grid = [143 114 124 106 142 135]
grid[0]	143
grid[2]	124
grid[5]	135

B =
[[128 122 131 134 125]
 [123 138 127 124 130]
 [130 140 117 125 138]
 [125 123 136 138 118]
 [128 103 145 149 102]
 [130 131 128 124 126]
 [132 127 130 133 128]
 [122 120 134 140 109]
 [121 106 145 145 105]
 [126 136 117 125 138]
 [125 115 135 144 117]
 [127 110 138 144 109]]
Indices start at 0.
row 0 col 0 => 128
row 8 col 1 => 106
row 6 col 1 => 127
row 7 col 2 => 134
row 8 col 2 => 145
row 10 col 1 => 115
row 9 col 3 => 125
row 4 col 0 => 128
row 9 col 0 => 126
row 0 col 3 => 134
row 9 col 2 => 117
row 8 col 4 => 105
row 3 col 4 => 118
row 3 col 0 => 125
row 1 col 1 => 138
row 6 col 0 => 132
row 10 col 0 => 125
row 2 col 0 => 130
row 7 col 1 => 120
row 10 col 4 => 117
row 10 col 3 => 144
row 9 col 1 => 136

arr = [134 144 113 105 106 119 101 139]
arr[-8] -> 134
arr[-5] -> 105
arr[1] -> 144
arr[4] -> 106

m =
[[131 135 144 129 130 130 120 140 142 112 133 127 124 125]
 [121 129 116 121 111 128 137 142 130 137 126 136 129 131]
 [139 116 130 125 127 127 133 125 138 137 121 116 130 131]
 [141 128 113 122 134 124 123 131 123 116 138 133 128 128]
 [137 119 142 124 142 136 132 133 118 141 125 124 128 116]
 [124 118 130 123 133 120 125 127 131 125 122 131 147 120]
 [129 138 107 129 140 126 123 125 129 124 115 131 117 140]
 [128 112 131 136 127 124 123 135 123 143 126 127 126 148]
 [124 139 122 128 125 126 121 122 127 143 125 116 129 118]
 [120 130 127 132 131 125 144 128 118 114 130 117 137 131]]
m[0, 0]	131
m[0, 9]	112
m[6]	[129, 138, 107, 129, 140, 126, 123, 125, 129, 124, 115, 131, 117, 140]
m[:, 11]	[127, 136, 116, 133, 124, 131, 131, 127, 116, 117]
m[6, 5]	126
m[3, 9]	116
m[:, 3]	[129, 121, 125, 122, 124, 123, 129, 136, 128, 132]
m[4, 0]	137
m[:, 10]	[133, 126, 121, 138, 125, 122, 115, 126, 125, 130]
m[7, 11]	127
m[7, 1]	112
m[5, 5]	120
m[7, 0]	128
m[3]	[141, 128, 113, 122, 134, 124, 123, 131, 123, 116, 138, 133, 128, 128]
m[8, 5]	126
m[6, 7]	125
m[4, 11]	124
m[1]	[121, 129, 116, 121, 111, 128, 137, 142, 130, 137, 126, 136, 129, 131]
m[7, 12]	126
m[9, 0]	120
m[4]	[137, 119, 142, 124, 142, 136, 132, 133, 118, 141, 125, 124, 128, 116]
m[4, 9]	141
m[3, 10]	138
m[2, 12]	130
m[5, 6]	125
m[7, 6]	123
m[:, 5]	[130, 128, 127, 124, 136, 120, 126, 124, 126, 125]
m[1, 6]	137
m[3, 12]	128
m[0, 10]	133
m[:, 4]	[130, 111, 127, 134, 142, 133, 140, 127, 125, 131]
m[2]	[139, 116, 130, 125, 127, 127, 133, 125, 138, 137, 121, 116, 130, 131]
m[6, 13]	140

W =
128  128  128  128  128  128
129  127  126  127  128  130
128  128  127  128  128  129
129  127  126  128  128  129
128  128  127  128  128  128
129  128  126  128  128  129
129  127  126  128  128  129
128  128  127  128  128  129
137  121  105  123  131  144
128  128  127  128  128  129
129  128  126  128  128  129
129  127  126  128  128  130
128  128  127  128  128  128
128  128  128  128  128  128
128  128  127  128  128  129
137  121  104  123  131  145
Indices start at 0.
(0, 0): 128
(7, 5): 129
(14, 1): 128
(9, 1): 128
(13, 0): 128
(0, 2): 128
(5, 2): 126
(9, 0): 128
(3, 5): 129
(11, 0): 129
(11, 3): 128
(8, 1): 121
(9, 3): 128
(6, 2): 126
(10, 3): 128
(13, 3): 128
(6, 4): 128
(1, 2): 126
(5, 3): 128
(3, 2): 126
(10, 2): 126
(5, 4): 128
(6, 3): 128
(1, 3): 127
(15, 2): 104
(6, 5): 129
(8, 3): 123
(2, 5): 129
